Below is a small trained network, with its code and all its weights. Each question gives an input and a target symbol and asks what happens when units are switched off, that is, made to give their printed mean instead of their output.

import numpy as np


def w(rows, s, z=0):
    codes = np.array(rows[::2]) - 128.0
    scale = np.full(codes.shape[1], s)
    scale[-1] = z or s
    return codes * scale


def softmax(a):
    e = np.exp(a - a.max(-1, keepdims=True))
    return e / e.sum(-1, keepdims=True)


def log_softmax(a):
    a = a - a.max(-1, keepdims=True)
    return a - np.log(np.exp(a).sum(-1, keepdims=True))


def net(x, mask):
    ids = ['βγδεζηθλπστφψω'.index(c) for c in x.split()]
    T = len(ids)
    res = E[ids] + P[:T]
    u = 0
    for l in range(2):
        r = res
        for j in range(3):
            rows = slice(3 * j, 3 * j + 3)
            q, k, v = (r @ M[l][rows].T for M in (Q, K, V))
            z = softmax(np.where(np.tri(T) > 0, q @ k.T / 3**0.5, -1e9)) @ v
            o = O[l][rows]
            res = res + np.where(mask[u + j], z, o[:, -1]) @ o[:, :-1]
        u += 3
    return log_softmax(res[-1] @ U[:, :-1].T + U[:, -1])


Q, K, V, O = {}, {}, {}, {}
E = w([
[101,124,119],'β',
[167,159,155],'γ',
[140,112,154],'δ',
[151,93,163],'ε',
[79,96,89],'ζ',
[105,142,118],'η',
[107,142,109],'θ',
[171,70,195],'λ',
[229,94,210],'π',
[87,98,152],'σ',
[104,70,196],'τ',
[68,216,195],'φ',
[156,135,9],'ψ',
[184,251,120],'ω',
],0.018)
P = w([
[162,65,118],'0',
[165,152,164],'1',
[162,199,185],'2',
[164,208,198],'3',
[160,235,189],'4',
[145,223,161],'5',
[135,245,142],'6',
[154,217,166],'7',
[144,253,176],'8',
[140,222,186],'9',
[134,238,178],'10',
[119,192,172],'11',
[147,158,170],'12',
],0.0044)
Q[0] = w([
[41,126,191],'L0H1',
[4,131,95],'L0H1',
[203,99,75],'L0H1',
[128,51,91],'L0H2',
[155,128,104],'L0H2',
[129,94,121],'L0H2',
[142,162,125],'L0H3',
[74,135,143],'L0H3',
[172,87,134],'L0H3',
],0.014)
K[0] = w([
[43,156,205],'L0H1',
[146,106,253],'L0H1',
[131,118,13],'L0H1',
[85,191,115],'L0H2',
[58,95,72],'L0H2',
[115,187,164],'L0H2',
[127,139,154],'L0H3',
[67,177,85],'L0H3',
[121,69,192],'L0H3',
],0.015)
V[0] = w([
[225,127,250],'L0H1',
[188,101,144],'L0H1',
[189,63,230],'L0H1',
[104,139,100],'L0H2',
[138,173,135],'L0H2',
[136,133,45],'L0H2',
[125,71,97],'L0H3',
[150,101,254],'L0H3',
[83,71,156],'L0H3',
],0.0068)
O[0] = w([
[151,55,169,224],'L0H1',
[109,71,78,125],'L0H1',
[242,150,190,148],'L0H1',
[48,197,33,73],'L0H2',
[143,195,152,149],'L0H2',
[179,78,112,30],'L0H2',
[3,207,43,43],'L0H3',
[150,146,32,250],'L0H3',
[91,239,14,75],'L0H3',
],0.0041,0.0024)
Q[1] = w([
[217,128,194],'L1H1',
[192,121,235],'L1H1',
[161,134,2],'L1H1',
[103,76,108],'L1H2',
[175,84,125],'L1H2',
[100,103,62],'L1H2',
[162,144,246],'L1H3',
[120,105,78],'L1H3',
[86,193,198],'L1H3',
],0.0089)
K[1] = w([
[45,119,179],'L1H1',
[159,94,232],'L1H1',
[207,55,61],'L1H1',
[91,67,133],'L1H2',
[1,147,143],'L1H2',
[68,56,186],'L1H2',
[82,176,186],'L1H3',
[151,92,121],'L1H3',
[106,108,194],'L1H3',
],0.0097)
V[1] = w([
[116,147,218],'L1H1',
[98,114,132],'L1H1',
[228,188,86],'L1H1',
[198,210,83],'L1H2',
[151,98,29],'L1H2',
[66,94,219],'L1H2',
[152,3,57],'L1H3',
[95,56,129],'L1H3',
[99,97,110],'L1H3',
],0.012)
O[1] = w([
[169,218,82,239],'L1H1',
[121,182,133,122],'L1H1',
[146,24,121,117],'L1H1',
[164,2,45,196],'L1H2',
[77,69,154,80],'L1H2',
[133,233,109,113],'L1H2',
[143,102,208,3],'L1H3',
[153,209,174,83],'L1H3',
[67,117,145,88],'L1H3',
],0.0091,0.0071)
U = w([
[98,142,148,88],'β',
[149,135,123,48],'γ',
[164,141,140,136],'δ',
[181,138,171,65],'ε',
[74,154,157,142],'ζ',
[111,141,128,121],'η',
[83,114,119,239],'θ',
[189,149,190,115],'λ',
[254,125,177,91],'π',
[131,176,179,172],'σ',
[180,215,214,164],'τ',
[94,212,39,67],'φ',
[78,95,105,254],'ψ',
[212,98,78,143],'ω',
],0.0074,0.009)

Each question gives the input, a string of symbols that net reads in full, and the target symbol t.
The units are the heads (3 rows each of Q, K, V and O). Each row of codes is followed by its name. A weight is (code - 128) times the scale printed after its matrix; where a second scale follows, it is the last column's (O and U).
mask holds one flag per head, layer by layer. A switched-off head (its flag False) gives its mean, the last column of its rows in O, instead of its output. The means were averaged over made-up inputs and are rounded, as every weight is.
A unit's drop is (log p(t) with every unit on - log p(t) with that unit switched off) / (log p(t) with every unit on - log p(t) with every unit switched off).
The circuit of an input: a set's keep is (log p(t) with only the set's units on - log p(t) with every unit switched off) / (log p(t) with every unit on - log p(t) with every unit switched off). Starting from all 6 units, units are removed one at a time, each time the one whose removal leaves the highest keep (on an exact tie, the one counted first), for as long as the keep stays at least 0.8.
units of the circuit, in order: the units of the circuit, biggest drop first
unit that matters most: the unit with the biggest drop
which heads matter: for each layer, one digit per head in row order, 1 if its drop is at least 0.15 and else 0, layers parted by /
input θ τ θ π ω β π θ δ γ, target ω: which heads matter	000 / 010
input η ζ ψ φ ε γ θ φ δ, target φ: units of the circuit, in order	(L1H3, L1H1, L0H3)
input φ π ε θ φ γ ζ ψ ω φ λ, target φ: which heads matter	000 / 101
input β θ β η ε τ ε τ δ, target τ: unit that matters most	L1H2
input ω φ φ θ, target φ: units of the circuit, in order	(L0H3, L1H3, L1H1, L1H2)
input θ δ λ η ψ σ ω θ π δ τ λ φ, target φ: which heads matter	001 / 101
input π π θ γ π β, target ω: units of the circuit, in order	(L1H1, L0H1)
input τ δ φ β, target φ: units of the circuit, in order	(L1H2, L1H1)
input ε φ π π ω ω θ σ, target ω: units of the circuit, in order	(L1H2, L1H3, L1H1)
input δ ζ ω φ π η, target φ: units of the circuit, in order	(L1H1, L0H3, L1H3, L0H1)
input ψ ζ θ ζ φ θ λ ζ σ τ π π, target τ: which heads matter	001 / 110
input ζ η τ ζ β, target τ: which heads matter	000 / 011
input τ λ τ φ τ π η ω ψ η, target ω: units of the circuit, in order	(L1H2, L0H3, L0H1, L1H3)
input φ ψ β ω ζ φ δ φ τ, target φ: units of the circuit, in order	(L1H3, L1H1)
input η φ φ π η, target φ: units of the circuit, in order	(L1H3, L1H2)
input δ τ λ, target τ: units of the circuit, in order	(L1H2)
input τ η σ, target τ: which heads matter	000 / 011
input φ θ δ φ θ π η θ λ ω γ, target ω: which heads matter	000 / 011
input ε φ δ, target φ: which heads matter	000 / 111
input φ τ τ σ, target τ: which heads matter	000 / 010
